Below is a small trained network, with its code and all its weights. Each question gives an input and a target symbol and asks what happens when units are switched off, that is, made to give their printed mean instead of their output.

import numpy as np


def w(rows, s, z=0):
    codes = np.array(rows[::2]) - 128.0
    scale = np.full(codes.shape[1], s)
    scale[-1] = z or s
    return codes * scale


def f(y):
    return np.maximum(y, 0)


def softmax(a):
    e = np.exp(a - a.max(-1, keepdims=True))
    return e / e.sum(-1, keepdims=True)


def log_softmax(a):
    a = a - a.max(-1, keepdims=True)
    return a - np.log(np.exp(a).sum(-1, keepdims=True))


def net(x, mask):
    ids = ['ΓΣΨαεηλπφ'.index(c) for c in x.split()]
    T = len(ids)
    res = E[ids] + P[:T]
    u = 0
    for l in range(2):
        r = res
        for j in range(2):
            rows = slice(2 * j, 2 * j + 2)
            q, k, v = (r @ M[l][rows].T for M in (Q, K, V))
            z = softmax(np.where(np.tri(T) > 0, q @ k.T / 2**0.5, -1e9)) @ v
            o = O[l][rows]
            res = res + np.where(mask[u + j], z, o[:, -1]) @ o[:, :-1]
        u += 2
        y = f(res @ A[l][:, :-1].T + A[l][:, -1])
        res = res + np.where(mask[u : u + 16], y, B[l][:, -1]) @ B[l][:, :-1]
        u += 16
    return log_softmax(res[-1] @ U[:, :-1].T + U[:, -1])


Q, K, V, O, A, B = {}, {}, {}, {}, {}, {}
E = w([
[71,135,117,140],'Γ',
[100,119,196,195],'Σ',
[124,141,1,65],'Ψ',
[84,145,97,143],'α',
[16,66,124,133],'ε',
[137,88,156,214],'η',
[89,170,64,155],'λ',
[210,129,99,164],'π',
[251,103,74,116],'φ',
],0.019)
P = w([
[133,126,170,39],'0',
[57,86,74,89],'1',
[65,101,84,113],'2',
[79,110,94,139],'3',
[93,102,88,156],'4',
[110,100,84,170],'5',
[124,99,79,184],'6',
[135,97,76,201],'7',
[153,98,69,211],'8',
[165,93,61,224],'9',
[183,94,49,235],'10',
[203,98,38,250],'11',
[213,92,32,255],'12',
[209,56,20,234],'13',
],0.0092)
Q[0] = w([
[33,143,3,133],'L0H0',
[127,98,130,55],'L0H0',
[45,209,144,86],'L0H1',
[60,202,118,82],'L0H1',
],0.0071)
K[0] = w([
[194,170,66,248],'L0H0',
[99,84,116,128],'L0H0',
[73,186,178,80],'L0H1',
[164,210,152,77],'L0H1',
],0.012)
V[0] = w([
[95,96,205,7],'L0H0',
[2,120,104,88],'L0H0',
[113,183,181,68],'L0H1',
[153,193,140,93],'L0H1',
],0.0075)
O[0] = w([
[254,38,198,83,2],'L0H0',
[182,127,117,211,123],'L0H0',
[74,168,99,36,20],'L0H1',
[151,168,153,130,56],'L0H1',
],0.0091,0.007)
A[0] = w([
[221,89,115,73,72],'L0N0',
[181,191,94,112,105],'L0N1',
[136,177,206,61,190],'L0N2',
[128,44,155,48,71],'L0N3',
[198,130,41,127,132],'L0N4',
[93,208,193,173,110],'L0N5',
[171,137,246,30,45],'L0N6',
[136,164,248,165,205],'L0N7',
[146,183,102,84,122],'L0N8',
[61,173,93,143,52],'L0N9',
[76,128,179,41,119],'L0N10',
[48,105,96,84,90],'L0N11',
[202,93,198,107,44],'L0N12',
[151,112,99,171,142],'L0N13',
[75,154,204,78,96],'L0N14',
[186,46,141,132,255],'L0N15',
],0.011,0.0044)
B[0] = w([
[133,186,97,168,149],'L0N0',
[64,104,120,137,150],'L0N1',
[197,118,176,43,132],'L0N2',
[145,97,61,84,137],'L0N3',
[116,91,154,193,206],'L0N4',
[123,138,85,80,171],'L0N5',
[195,122,90,101,134],'L0N6',
[124,2,86,225,156],'L0N7',
[117,104,202,82,141],'L0N8',
[151,176,136,116,251],'L0N9',
[235,222,151,155,136],'L0N10',
[91,191,101,111,214],'L0N11',
[149,100,157,5,138],'L0N12',
[124,74,142,118,228],'L0N13',
[155,87,66,143,133],'L0N14',
[71,123,96,163,202],'L0N15',
],0.0072,0.012)
Q[1] = w([
[137,154,139,157],'L1H0',
[72,254,115,79],'L1H0',
[138,134,123,125],'L1H1',
[94,156,116,100],'L1H1',
],0.015)
K[1] = w([
[103,77,123,141],'L1H0',
[88,146,64,190],'L1H0',
[105,145,155,143],'L1H1',
[133,141,1,186],'L1H1',
],0.0094)
V[1] = w([
[71,97,139,143],'L1H0',
[100,45,109,136],'L1H0',
[48,141,96,126],'L1H1',
[149,107,10,158],'L1H1',
],0.014)
O[1] = w([
[52,34,55,52,146],'L1H0',
[157,83,143,42,162],'L1H0',
[97,81,44,118,180],'L1H1',
[254,129,125,124,254],'L1H1',
],0.011,0.02)
A[1] = w([
[173,152,228,90,105],'L1N0',
[90,129,157,157,254],'L1N1',
[112,112,148,10,88],'L1N2',
[172,113,175,157,94],'L1N3',
[154,163,208,114,73],'L1N4',
[139,143,67,214,119],'L1N5',
[166,158,152,187,114],'L1N6',
[155,76,105,12,128],'L1N7',
[135,62,69,92,134],'L1N8',
[145,21,145,147,119],'L1N9',
[97,104,88,95,66],'L1N10',
[64,241,82,175,99],'L1N11',
[116,207,184,61,146],'L1N12',
[151,65,193,150,131],'L1N13',
[83,233,83,54,57],'L1N14',
[138,189,96,65,79],'L1N15',
],0.011,0.0093)
B[1] = w([
[46,67,139,146,155],'L1N0',
[135,83,84,152,149],'L1N1',
[113,125,54,117,153],'L1N2',
[176,153,122,75,170],'L1N3',
[8,141,115,81,150],'L1N4',
[118,110,149,99,231],'L1N5',
[67,115,128,132,177],'L1N6',
[102,146,158,218,217],'L1N7',
[141,112,206,104,251],'L1N8',
[90,156,129,86,202],'L1N9',
[77,167,145,101,177],'L1N10',
[166,109,188,93,177],'L1N11',
[254,112,120,198,133],'L1N12',
[153,248,87,104,180],'L1N13',
[134,187,148,128,160],'L1N14',
[56,148,111,192,156],'L1N15',
],0.0092,0.03)
U = w([
[181,130,235,105,90],'Γ',
[118,152,226,158,3],'Σ',
[160,80,233,201,160],'Ψ',
[135,45,125,140,191],'α',
[104,44,234,90,95],'ε',
[74,128,66,154,128],'η',
[161,78,49,2,226],'λ',
[111,205,120,42,17],'π',
[165,201,84,157,196],'φ',
],0.0071,0.0059)

Each question gives the input, a string of symbols that net reads in full, and the target symbol t.
The units are the heads (2 rows each of Q, K, V and O) and the neurons (one row each of A and B). Each row of codes is followed by its name. A weight is (code - 128) times the scale printed after its matrix; where a second scale follows, it is the last column's (O, A, B and U).
mask holds one flag per unit, layer by layer, with each layer's heads first. A switched-off unit (its flag False) gives its mean, the last column of its rows in O or B, instead of its output. The means were averaged over made-up inputs and are rounded, as every weight is.
A unit's drop is (log p(t) with every unit on - log p(t) with that unit switched off) / (log p(t) with every unit on - log p(t) with every unit switched off).
The circuit of an input: a set's keep is (log p(t) with only the set's units on - log p(t) with every unit switched off) / (log p(t) with every unit on - log p(t) with every unit switched off). Starting from the 12 units with the biggest drops (on a tie, the unit counted first), units are removed one at a time, each time the one whose removal leaves the highest keep (on an exact tie, the one counted first), for as long as the keep stays at least 0.8.
circuit, biggest first: the units of the circuit, biggest drop first
top k neurons: the k neurons with the biggest drops, biggest first
top k neurons in layer l: the k neurons of layer l with the biggest drops, biggest first
which heads matter: for each layer, one digit per head in row order, 1 if its drop is at least 0.15 and else 0, layers parted by /
input Ψ η ε Ψ, target η: top 2 neurons	L1N7, L0N8
input λ ε Ψ λ ε, target λ: which heads matter	11 / 10
input ε η η Σ η Ψ π ε, target π: top neuron	L0N11
input Ψ λ ε η Γ, target η: top 2 neurons in layer 0	L0N15, L0N7
input η Γ λ, target λ: which heads matter	10 / 11
input η λ φ φ, target ε: top 2 neurons	L1N7, L1N8
input α η η ε Ψ, target η: which heads matter	01 / 10
input η φ φ Γ Σ λ η, target ε: circuit, biggest first	L1H0, L1N8, L0N9, L0N0
input α π φ λ λ Γ φ π Σ λ φ, target η: circuit, biggest first	L0H1, L1H1, L0N15
input η η λ η Ψ ε ε π Ψ, target π: circuit, biggest first	L0H0, L1N14
input ε α Σ φ η ε ε, target η: top 3 neurons	L0N12, L1N11, L0N11
input η η ε Ψ Ψ, target ε: circuit, biggest first	L1N8, L1N7, L1H0
input η λ π Γ λ α ε Ψ α Ψ η η, target ε: circuit, biggest first	L1H0, L1N8, L0N9
input η λ ε λ φ λ Ψ α, target λ: circuit, biggest first	L1N7
input λ Ψ Ψ Σ η Σ, target α: which heads matter	01 / 11
input ε Γ π φ π Ψ, target φ: which heads matter	10 / 01
input Γ Σ Ψ ε Ψ Γ η Σ π φ η α α λ, target λ: top 4 neurons	L1N7, L0N11, L0N9, L0N12
input φ Ψ ε π η π Γ, target π: circuit, biggest first	L0H0, L0N11, L0N4
input α Γ η ε Γ η, target η: circuit, biggest first	L1H1, L1N11
input η π π η φ ε Γ Ψ Σ ε α, target ε: circuit, biggest first	L1N13
input ε φ Ψ η Ψ ε λ Σ, target Γ: which heads matter	10 / 11
input Ψ ε Ψ Γ η η η ε α Ψ π π Ψ Γ, target π: circuit, biggest first	L0H0, L0N11
input ε Ψ ε Ψ π ε λ Γ η Γ, target η: top 4 neurons in layer 0	L0N15, L0N7, L0N9, L0N8
input π Σ α λ Ψ Ψ ε η φ Γ, target φ: top 3 neurons	L1N7, L1N2, L0N0
input φ λ π φ η λ α Σ, target Σ: top 3 neurons	L0N2, L0N7, L1N4
input π η φ Ψ, target φ: circuit, biggest first	L1N7, L1N0, L1H1
input Γ ε Ψ η φ Σ ε η, target φ: top neuron	L1N13
input Σ λ Ψ φ α π λ, target π: top 2 neurons in layer 0	L0N11, L0N5
input η ε φ Ψ φ Ψ Ψ Γ η α Σ λ Ψ Σ, target ε: circuit, biggest first	L1H0, L1N8, L0N9, L0N0
input Ψ ε Σ λ Ψ π α η Ψ ε η λ η, target λ: circuit, biggest first	L1N7, L1N15
